Here is a tiny trained network, its code and every weight. The questions are about switching its units off for an input and a class, where a switched-off unit gives its printed mean instead of its output.

import numpy as np


def w(rows, s, z=0):
    codes = np.array(rows[::2]) - 128.0
    scale = np.full(codes.shape[1], s)
    scale[-1] = z or s
    return codes * scale


def norm(h):
    return h / np.sqrt((h * h).mean(-1, keepdims=True) + 1e-5)


def f(y):
    return np.maximum(y, 0)


def log_softmax(a):
    a = a - a.max(-1, keepdims=True)
    return a - np.log(np.exp(a).sum(-1, keepdims=True))


def net(x, mask):
    res = np.array(x, float).reshape(1, 5) / 4 @ E
    u = 0
    for l in range(2):
        y = f(norm(res) @ A[l][:, :-1].T + A[l][:, -1])
        res = res + np.where(mask[u : u + 15], y, B[l][:, -1]) @ B[l][:, :-1]
        u += 15
    return log_softmax(norm(res)[-1] @ U[:, :-1].T + U[:, -1])


A, B = {}, {}
E = w([
[125,242,60,193,117,197,194],'x0',
[190,169,228,193,204,120,136],'x1',
[155,174,85,129,135,2,136],'x2',
[81,89,138,182,130,92,211],'x3',
[152,52,14,160,252,157,78],'x4',
],0.0072)
A[0] = w([
[61,15,179,201,129,161,242,52],'0.n1',
[139,118,251,203,164,154,94,89],'0.n2',
[121,60,141,81,112,99,138,46],'0.n3',
[80,137,190,106,86,176,163,78],'0.n4',
[100,45,147,136,145,240,115,55],'0.n5',
[171,172,154,68,120,185,23,44],'0.n6',
[110,168,139,110,109,49,135,73],'0.n7',
[89,57,103,144,203,155,152,119],'0.n8',
[100,129,190,112,105,123,136,64],'0.n9',
[143,144,148,135,153,105,131,136],'0.n10',
[90,101,114,183,128,36,173,123],'0.n11',
[138,5,216,110,127,113,107,3],'0.n12',
[72,97,220,131,85,232,158,78],'0.n13',
[63,64,91,101,27,153,112,63],'0.n14',
[125,150,120,156,111,211,203,97],'0.n15',
],0.011,0.0031)
B[0] = w([
[169,200,132,25,113,212,57,226],'0.n1',
[103,95,99,93,167,146,225,234],'0.n2',
[48,116,134,144,142,114,100,186],'0.n3',
[162,68,132,183,91,151,128,225],'0.n4',
[191,167,94,134,129,25,124,219],'0.n5',
[148,178,136,28,103,194,57,219],'0.n6',
[178,81,105,167,118,109,106,198],'0.n7',
[169,57,145,182,90,182,122,213],'0.n8',
[148,85,170,154,118,155,126,194],'0.n9',
[98,91,103,104,130,121,153,166],'0.n10',
[172,197,119,47,102,134,86,204],'0.n11',
[4,125,179,160,159,86,82,228],'0.n12',
[177,169,95,134,99,6,141,254],'0.n13',
[100,104,117,86,163,157,234,243],'0.n14',
[25,146,154,158,152,76,91,215],'0.n15',
],0.017,0.0066)
A[1] = w([
[155,143,203,120,176,128,149,15],'1.n1',
[155,141,81,102,122,32,85,160],'1.n2',
[161,87,198,189,44,165,145,19],'1.n3',
[26,216,117,221,153,147,101,46],'1.n4',
[160,110,121,156,182,162,114,54],'1.n5',
[80,106,120,87,77,164,137,55],'1.n6',
[106,174,177,92,101,99,174,253],'1.n7',
[132,161,71,128,73,133,138,182],'1.n8',
[144,94,110,166,125,170,108,44],'1.n9',
[118,114,120,75,188,163,253,96],'1.n10',
[175,98,89,139,146,99,102,78],'1.n11',
[151,125,120,150,188,147,107,171],'1.n12',
[159,188,198,145,200,140,158,76],'1.n13',
[187,133,115,122,138,148,145,170],'1.n14',
[135,151,169,77,126,164,99,84],'1.n15',
],0.014,0.0019)
B[1] = w([
[76,137,34,111,45,78,144,151],'1.n1',
[114,183,193,172,130,154,228,254],'1.n2',
[189,57,88,170,77,119,86,164],'1.n3',
[17,85,251,106,168,101,60,174],'1.n4',
[173,97,94,144,105,132,106,153],'1.n5',
[162,167,107,157,151,103,140,181],'1.n6',
[173,72,82,160,173,181,71,241],'1.n7',
[93,75,163,71,163,109,90,205],'1.n8',
[142,99,137,172,67,136,112,150],'1.n9',
[108,138,18,180,192,136,200,199],'1.n10',
[164,138,154,143,87,78,157,171],'1.n11',
[130,94,124,105,47,115,132,159],'1.n12',
[103,97,64,11,123,98,182,152],'1.n13',
[94,132,164,130,141,114,100,173],'1.n14',
[127,188,104,181,106,197,116,191],'1.n15',
],0.014,0.0094)
U = w([
[17,82,194,118,145,91,34,147],'0',
[139,100,8,110,155,129,204,169],'1',
[249,40,125,191,16,128,63,155],'2',
[174,249,127,61,93,211,65,132],'3',
[184,203,197,135,96,53,211,126],'4',
[146,160,149,222,163,182,140,107],'5',
[182,115,162,219,172,191,123,1],'6',
],0.013,0.0081)

Each question gives the input, the list of numbers given to net, and the class t.
The units are the neurons (one row each of A and B). Each row of codes is followed by its name. A weight is (code - 128) times the scale printed after its matrix; where a second scale follows, it is the last column's (A, B and U).
mask holds one flag per neuron, layer by layer. A switched-off neuron (its flag False) gives its mean, the last column of its row in B, instead of its output. The means were averaged over made-up inputs and are rounded, as every weight is.
A unit's drop is (log p(t) with every unit on - log p(t) with that unit switched off) / (log p(t) with every unit on - log p(t) with every unit switched off).
The circuit of an input: a set's keep is (log p(t) with only the set's units on - log p(t) with every unit switched off) / (log p(t) with every unit on - log p(t) with every unit switched off). Starting from the 12 units with the biggest drops (on a tie, the unit counted first), units are removed one at a time, each time the one whose removal leaves the highest keep (on an exact tie, the one counted first), for as long as the keep stays at least 0.8.
units of the circuit, in order: the units of the circuit, biggest drop first
k most important neurons: the k neurons with the biggest drops, biggest first
top k neurons in layer l: the k neurons of layer l with the biggest drops, biggest first
input [-5,-8,-6,2,-6], class 1: units of the circuit, in order -> (0.n14)
input [-7,1,5,-8,3], class 3: 3 most important neurons -> (0.n6 0.n15 1.n15)
input [2,3,-7,1,6], class 4: units of the circuit, in order -> (0.n5 1.n2)
input [-6,6,6,2,-6], class 0: 4 most important neurons -> (0.n12 0.n14 0.n13 0.n5)
input [-6,4,-2,-7,0], class 3: 3 most important neurons -> (0.n6 0.n15 1.n15)
input [-4,6,-7,2,-8], class 2: 3 most important neurons -> (0.n4 0.n9 0.n14)
input [7,-7,5,1,8], class 2: top 3 neurons in layer 0 -> (0.n8 0.n12 0.n2)
input [-7,1,-4,-8,-7], class 3: top 3 neurons in layer 1 -> (1.n15 1.n4 1.n8)
input [-1,7,8,4,7], class 4: 2 most important neurons -> (0.n14 0.n11)
input [-3,5,3,-7,0], class 3: 3 most important neurons -> (0.n6 0.n14 1.n15)
input [3,-1,1,-8,-8], class 2: top 2 neurons in layer 0 -> (0.n4 0.n1)
input [5,1,-4,-7,7], class 2: 2 most important neurons -> (0.n8 0.n1)
input [-1,8,-1,-4,-8], class 1: units of the circuit, in order -> (0.n2 1.n10)
input [7,-4,-8,-5,-4], class 4: units of the circuit, in order -> (0.n13)
input [-6,-7,-4,6,-7], class 1: top 3 neurons in layer 0 -> (0.n14 0.n15 0.n8)
input [8,-4,-8,-2,3], class 0: top 2 neurons in layer 0 -> (0.n15 0.n7)
input [8,-6,1,6,8], class 0: units of the circuit, in order -> (0.n15 1.n4)
input [2,-6,-5,-1,7], class 2: top 2 neurons in layer 0 -> (0.n8 0.n2)
input [-4,6,-6,-1,4], class 1: top 2 neurons in layer 0 -> (0.n2 0.n7)
input [1,6,2,-8,5], class 3: units of the circuit, in order -> (0.n6)
input [-1,7,-7,-6,6], class 1: 2 most important neurons -> (0.n2 0.n4)
input [7,6,5,-7,8], class 2: top 2 neurons in layer 0 -> (0.n12 0.n14)
